Below is a small trained network, with its code and all its weights. Each question gives an input and a class and asks what happens when units are switched off, that is, made to give their printed mean instead of their output.

import numpy as np


def w(rows, s, z=0):
    codes = np.array(rows[::2]) - 128.0
    scale = np.full(codes.shape[1], s)
    scale[-1] = z or s
    return codes * scale


def f(y):
    return y / 2 * (1 + np.tanh(0.7978845608 * (y + 0.044715 * y**3)))


def log_softmax(a):
    a = a - a.max(-1, keepdims=True)
    return a - np.log(np.exp(a).sum(-1, keepdims=True))


def net(x, mask):
    res = np.array(x, float).reshape(1, 8) / 4 @ E
    y = f(res @ A[0][:, :-1].T + A[0][:, -1])
    res = res + np.where(mask, y, B[0][:, -1]) @ B[0][:, :-1]
    return log_softmax(res[-1] @ U[:, :-1].T + U[:, -1])


A, B = {}, {}
E = w([
[95,84,48,73,58,224,131],'x0',
[163,87,25,46,184,97,226],'x1',
[130,169,113,165,144,158,49],'x2',
[94,109,80,111,150,128,140],'x3',
[100,170,131,72,124,223,194],'x4',
[146,47,128,69,110,136,96],'x5',
[72,214,172,30,191,165,129],'x6',
[209,37,253,110,162,168,106],'x7',
],0.0077)
A[0] = w([
[188,169,141,77,166,141,186,188],'neuron 0',
[110,126,127,176,224,93,94,191],'neuron 1',
[173,204,123,214,113,50,116,189],'neuron 2',
[49,141,155,10,150,100,153,196],'neuron 3',
[104,145,106,196,97,108,35,167],'neuron 4',
[106,139,73,170,63,140,211,151],'neuron 5',
[181,81,96,69,166,60,84,177],'neuron 6',
[107,173,197,67,82,132,124,202],'neuron 7',
[140,1,156,146,173,117,131,137],'neuron 8',
[182,109,173,96,148,134,127,140],'neuron 9',
[67,104,144,114,118,207,78,194],'neuron 10',
[153,93,183,107,125,156,107,183],'neuron 11',
[146,129,76,204,102,99,174,177],'neuron 12',
[113,126,169,91,155,233,92,251],'neuron 13',
[104,98,125,85,178,110,152,168],'neuron 14',
[66,162,91,138,116,166,137,181],'neuron 15',
[124,195,108,109,165,113,141,198],'neuron 16',
[133,119,165,118,138,75,133,103],'neuron 17',
[179,104,69,181,99,126,232,188],'neuron 18',
[128,137,129,131,54,201,128,181],'neuron 19',
[123,108,78,189,98,142,158,156],'neuron 20',
[129,96,109,155,108,81,105,180],'neuron 21',
[135,249,101,69,171,148,201,141],'neuron 22',
[101,58,111,91,53,145,102,218],'neuron 23',
[106,214,127,100,164,109,193,151],'neuron 24',
[96,134,137,104,92,165,63,160],'neuron 25',
[210,167,245,191,129,172,117,151],'neuron 26',
[192,143,64,188,134,81,123,252],'neuron 27',
],0.011,0.0037)
B[0] = w([
[99,117,120,117,169,148,176,196],'neuron 0',
[100,254,144,92,121,69,106,188],'neuron 1',
[75,133,231,159,100,81,61,238],'neuron 2',
[115,182,73,78,156,205,164,223],'neuron 3',
[102,134,155,164,78,60,96,220],'neuron 4',
[80,66,62,98,99,170,76,205],'neuron 5',
[145,139,142,73,171,125,39,194],'neuron 6',
[133,164,107,171,141,163,180,194],'neuron 7',
[151,135,121,104,177,125,106,209],'neuron 8',
[174,124,150,120,168,130,131,178],'neuron 9',
[194,136,26,177,99,70,160,201],'neuron 10',
[195,131,135,107,154,119,187,188],'neuron 11',
[42,72,161,97,104,75,57,200],'neuron 12',
[159,140,72,164,141,105,204,224],'neuron 13',
[100,178,93,53,198,134,121,171],'neuron 14',
[95,97,78,151,109,149,141,200],'neuron 15',
[51,167,115,141,136,145,121,191],'neuron 16',
[137,175,139,125,129,136,110,150],'neuron 17',
[87,28,119,60,137,111,128,220],'neuron 18',
[183,124,18,161,54,74,110,193],'neuron 19',
[109,19,116,119,115,104,122,181],'neuron 20',
[120,110,160,103,100,153,43,178],'neuron 21',
[53,163,89,128,101,177,150,244],'neuron 22',
[190,88,82,96,90,164,108,208],'neuron 23',
[64,156,105,158,112,164,160,211],'neuron 24',
[168,140,76,181,78,58,145,182],'neuron 25',
[161,202,160,197,171,119,168,239],'neuron 26',
[71,91,190,78,77,67,103,219],'neuron 27',
],0.0076,0.011)
U = w([
[154,139,140,55,241,163,125,135],'0',
[51,195,116,122,174,224,180,74],'1',
[100,39,144,93,125,134,116,250],'2',
[205,113,85,186,42,95,178,45],'3',
[224,88,152,81,142,182,84,22],'4',
[83,164,254,171,122,82,82,132],'5',
[198,202,201,203,197,143,216,161],'6',
],0.0099,0.0014)

Each question gives the input, the list of numbers given to net, and the class t.
The units are the neurons (one row each of A and B). Each row of codes is followed by its name. A weight is (code - 128) times the scale printed after its matrix; where a second scale follows, it is the last column's (A, B and U).
mask holds one flag per neuron, in row order. A switched-off neuron (its flag False) gives its mean, the last column of its row in B, instead of its output. The means were averaged over made-up inputs and are rounded, as every weight is.
A unit's drop is (log p(t) with every unit on - log p(t) with that unit switched off) / (log p(t) with every unit on - log p(t) with every unit switched off).
The circuit of an input: a set's keep is (log p(t) with only the set's units on - log p(t) with every unit switched off) / (log p(t) with every unit on - log p(t) with every unit switched off). Starting from the 12 units with the biggest drops (on a tie, the unit counted first), units are removed one at a time, each time the one whose removal leaves the highest keep (on an exact tie, the one counted first), for as long as the keep stays at least 0.8.
circuit, biggest first: the units of the circuit, biggest drop first
top k neurons: the k neurons with the biggest drops, biggest first
drop when u is switched off: that unit's drop, to one decimal
input [3,-5,-2,-7,-5,8,8,2], class 6: circuit, biggest first : (neuron 26; neuron 7; neuron 11)
input [0,7,-6,-6,-8,7,6,-6], class 1: circuit, biggest first : (neuron 3)
input [3,5,6,8,5,7,-1,-1], class 0: circuit, biggest first : (neuron 14; neuron 24)
input [-3,7,-3,-2,-4,3,-2,-1], class 2: top 2 neurons : (neuron 27; neuron 18)
input [-7,5,-7,4,-8,6,0,-3], class 0: top 3 neurons : (neuron 14; neuron 6; neuron 4)
input [-1,-2,3,-2,-8,6,-1,7], class 4: top 3 neurons : (neuron 6; neuron 8; neuron 11)
input [-5,5,-1,0,0,-1,-8,1], class 2: top 2 neurons : (neuron 18; neuron 26)
input [-4,8,-7,8,-3,-5,3,3], class 1: top 2 neurons : (neuron 24; neuron 22)
input [8,5,5,5,0,4,-4,2], class 4: top 2 neurons : (neuron 23; neuron 6)
input [-6,2,8,6,-2,6,-7,7], class 5: top 2 neurons : (neuron 1; neuron 27)
input [7,-1,-4,-3,-5,6,-3,-8], class 2: drop when neuron 22 is switched off : 0.0
input [3,-4,-3,5,-7,4,5,-1], class 3: drop when neuron 10 is switched off : 0.1
input [4,-6,4,-1,1,4,6,7], class 3: drop when neuron 10 is switched off : 0.4
input [-1,0,-6,2,-8,-1,-6,-3], class 5: circuit, biggest first : (neuron 2)
